Here is a tiny trained network, its code and every weight. The questions are about switching its units off for an input and a target symbol, where a switched-off unit gives its printed mean instead of its output.

import numpy as np


def w(rows, s, z=0):
    codes = np.array(rows[::2]) - 128.0
    scale = np.full(codes.shape[1], s)
    scale[-1] = z or s
    return codes * scale


def norm(h):
    return h / np.sqrt((h * h).mean(-1, keepdims=True) + 1e-5)


def f(y):
    return y / 2 * (1 + np.tanh(0.7978845608 * (y + 0.044715 * y**3)))


def softmax(a):
    e = np.exp(a - a.max(-1, keepdims=True))
    return e / e.sum(-1, keepdims=True)


def log_softmax(a):
    a = a - a.max(-1, keepdims=True)
    return a - np.log(np.exp(a).sum(-1, keepdims=True))


def net(x, mask):
    ids = ['βγηλσφ'.index(c) for c in x.split()]
    T = len(ids)
    res = E[ids] + P[:T]
    u = 0
    for l in range(3):
        r = norm(res)
        for j in range(2):
            rows = slice(2 * j, 2 * j + 2)
            q, k, v = (r @ M[l][rows].T for M in (Q, K, V))
            z = softmax(np.where(np.tri(T) > 0, q @ k.T / 2**0.5, -1e9)) @ v
            o = O[l][rows]
            res = res + np.where(mask[u + j], z, o[:, -1]) @ o[:, :-1]
        u += 2
        y = f(norm(res) @ A[l][:, :-1].T + A[l][:, -1])
        res = res + np.where(mask[u : u + 4], y, B[l][:, -1]) @ B[l][:, :-1]
        u += 4
    return log_softmax(norm(res)[-1] @ U[:, :-1].T + U[:, -1])


Q, K, V, O, A, B = {}, {}, {}, {}, {}, {}
E = w([
[180,120,8,76,179,200],'β',
[218,95,46,117,179,17],'γ',
[103,76,94,212,225,104],'η',
[123,166,1,115,42,20],'λ',
[87,148,44,234,47,99],'σ',
[244,142,102,235,58,136],'φ',
],0.0041)
P = w([
[127,2,119,52,52,176],'0',
[125,21,134,70,71,150],'1',
[124,46,116,94,89,138],'2',
[122,67,109,113,101,126],'3',
[123,85,103,124,112,124],'4',
[119,102,101,131,122,117],'5',
[115,122,98,143,128,117],'6',
[117,137,101,152,142,119],'7',
[114,158,103,155,142,118],'8',
[117,176,108,160,154,114],'9',
[123,198,112,159,158,115],'10',
[126,220,113,163,165,116],'11',
[136,249,116,166,172,115],'12',
],0.0046)
Q[0] = w([
[156,122,114,102,136,133],'0.h1',
[93,143,112,177,137,98],'0.h1',
[46,115,254,85,114,173],'0.h2',
[115,188,75,204,156,131],'0.h2',
],0.0099)
K[0] = w([
[163,139,138,72,145,122],'0.h1',
[86,173,78,217,141,92],'0.h1',
[138,45,143,59,64,147],'0.h2',
[144,253,143,121,148,111],'0.h2',
],0.0072)
V[0] = w([
[123,169,170,155,105,104],'0.h1',
[103,127,83,156,170,177],'0.h1',
[26,126,239,191,166,221],'0.h2',
[134,128,3,150,63,174],'0.h2',
],0.0033)
O[0] = w([
[163,132,102,73,107,148,79],'0.h1',
[152,140,152,122,113,88,139],'0.h1',
[172,106,2,158,111,104,3],'0.h2',
[113,98,192,156,163,75,196],'0.h2',
],0.0049)
A[0] = w([
[192,138,85,4,168,102,252],'0.n1',
[153,180,117,102,70,112,204],'0.n2',
[111,156,127,178,105,113,146],'0.n3',
[91,100,130,134,165,162,161],'0.n4',
],0.0046,0.0034)
B[0] = w([
[41,111,145,254,153,189,251],'0.n1',
[16,99,153,149,107,123,140],'0.n2',
[126,95,167,116,45,107,154],'0.n3',
[88,203,189,154,99,190,169],'0.n4',
],0.0032,0.003)
Q[1] = w([
[8,84,124,129,163,102],'1.h1',
[185,77,88,2,31,180],'1.h1',
[132,93,101,50,90,170],'1.h2',
[55,157,198,226,201,122],'1.h2',
],0.0083)
K[1] = w([
[174,174,151,186,105,122],'1.h1',
[128,2,132,84,126,143],'1.h1',
[127,38,173,128,120,129],'1.h2',
[151,217,115,126,136,100],'1.h2',
],0.011)
V[1] = w([
[53,90,87,53,244,113],'1.h1',
[245,56,229,186,207,164],'1.h1',
[184,51,85,95,254,124],'1.h2',
[58,184,124,114,121,250],'1.h2',
],0.0042)
O[1] = w([
[2,118,91,123,148,87,153],'1.h1',
[143,215,85,117,70,123,253],'1.h1',
[111,188,141,184,87,161,167],'1.h2',
[186,132,123,156,193,47,43],'1.h2',
],0.0056,0.0039)
A[1] = w([
[112,141,213,156,137,186,253],'1.n1',
[98,143,64,97,124,163,158],'1.n2',
[161,136,3,158,94,106,134],'1.n3',
[67,140,75,101,162,66,58],'1.n4',
],0.0046,0.0021)
B[1] = w([
[116,90,252,80,12,139,251],'1.n1',
[93,8,124,114,76,219,146],'1.n2',
[186,9,8,186,175,119,135],'1.n3',
[159,123,105,29,102,115,155],'1.n4',
],0.0032,0.0029)
Q[2] = w([
[97,242,140,224,1,50],'2.h1',
[140,128,239,202,177,63],'2.h1',
[157,49,228,68,134,138],'2.h2',
[170,38,13,99,125,154],'2.h2',
],0.0047)
K[2] = w([
[154,244,100,103,209,145],'2.h1',
[164,120,175,55,255,149],'2.h1',
[101,54,210,111,142,104],'2.h2',
[101,13,59,49,39,119],'2.h2',
],0.0055)
V[2] = w([
[108,100,136,70,106,254],'2.h1',
[153,129,176,138,137,80],'2.h1',
[160,138,88,88,174,189],'2.h2',
[145,179,117,152,97,80],'2.h2',
],0.0055)
O[2] = w([
[186,205,94,194,252,31,190],'2.h1',
[61,97,84,158,104,194,114],'2.h1',
[73,180,175,120,91,12,4],'2.h2',
[100,6,140,91,94,134,135],'2.h2',
],0.0036,0.0042)
A[2] = w([
[128,85,130,120,111,176,3],'2.n1',
[200,121,199,34,174,116,97],'2.n2',
[155,94,152,112,218,180,200],'2.n3',
[254,118,149,123,108,169,86],'2.n4',
],0.0064,0.0032)
B[2] = w([
[12,194,182,219,147,49,48],'2.n1',
[190,38,19,234,91,122,106],'2.n2',
[125,33,125,66,6,3,238],'2.n3',
[151,186,67,34,142,143,249],'2.n4',
],0.0039,0.0014)
U = w([
[86,67,103,24,107,53,159],'β',
[226,171,76,47,107,158,255],'γ',
[42,209,226,92,102,184,124],'η',
[159,5,209,153,130,112,85],'λ',
[82,106,3,214,143,182,94],'σ',
[164,205,153,154,231,6,92],'φ',
],0.0053,0.0021)

Each question gives the input, a string of symbols that net reads in full, and the target symbol t.
The units are the heads (2 rows each of Q, K, V and O) and the neurons (one row each of A and B). Each row of codes is followed by its name. A weight is (code - 128) times the scale printed after its matrix; where a second scale follows, it is the last column's (O, A, B and U).
mask holds one flag per unit, layer by layer, with each layer's heads first. A switched-off unit (its flag False) gives its mean, the last column of its rows in O or B, instead of its output. The means were averaged over made-up inputs and are rounded, as every weight is.
A unit's drop is (log p(t) with every unit on - log p(t) with that unit switched off) / (log p(t) with every unit on - log p(t) with every unit switched off).
The circuit of an input: a set's keep is (log p(t) with only the set's units on - log p(t) with every unit switched off) / (log p(t) with every unit on - log p(t) with every unit switched off). Starting from the 12 units with the biggest drops (on a tie, the unit counted first), units are removed one at a time, each time the one whose removal leaves the highest keep (on an exact tie, the one counted first), for as long as the keep stays at least 0.8.
units of the circuit, in order: the units of the circuit, biggest drop first
which heads matter: for each layer, one digit per head in row order, 1 if its drop is at least 0.15 and else 0, layers parted by /
input γ η η γ β φ η γ, target γ: which heads matter	00 / 10 / 00
input η γ γ γ γ, target η: which heads matter	01 / 00 / 00
input φ η γ σ β λ, target φ: units of the circuit, in order	[2.h1 1.h1]
input γ γ β λ λ γ η γ β γ β λ β, target β: units of the circuit, in order	[2.n3 1.h1]
input γ γ λ η γ φ σ, target γ: units of the circuit, in order	[1.h1 2.n4 1.h2]
input σ γ λ β γ, target φ: which heads matter	00 / 11 / 11
input γ γ γ η β σ, target φ: which heads matter	00 / 01 / 10
input γ η γ η λ φ γ η η λ, target σ: units of the circuit, in order	[0.h2 2.n3 1.h1]
input γ φ β γ η γ φ β β η φ γ, target γ: units of the circuit, in order	[1.h1 2.n4]
input λ γ η η, target σ: units of the circuit, in order	[0.h2 2.h2]
input φ γ γ γ λ λ φ γ γ η η, target σ: which heads matter	01 / 00 / 00
input φ β γ γ γ γ σ γ λ γ λ β, target β: units of the circuit, in order	[2.n3 1.h2]
input φ γ γ γ η γ γ γ σ λ, target λ: which heads matter	00 / 11 / 00
input γ σ β η γ η β γ γ η γ φ η, target γ: units of the circuit, in order	[1.h1 0.n1 2.n4 0.h2]
input β β φ η γ γ η β λ γ η φ φ, target γ: which heads matter	00 / 11 / 00
input β γ η η γ γ γ σ γ β γ γ, target η: which heads matter	00 / 00 / 10
input β γ β β β, target φ: units of the circuit, in order	[2.h1]
input γ σ γ β γ η φ σ β λ, target φ: which heads matter	01 / 11 / 00
input γ φ γ γ γ λ η γ λ λ, target β: which heads matter	00 / 01 / 00
input γ β γ φ φ β λ, target γ: which heads matter	00 / 11 / 00
input σ σ β, target λ: units of the circuit, in order	[0.n1 1.h1]
input η λ γ γ η γ σ η, target λ: units of the circuit, in order	[1.h1]
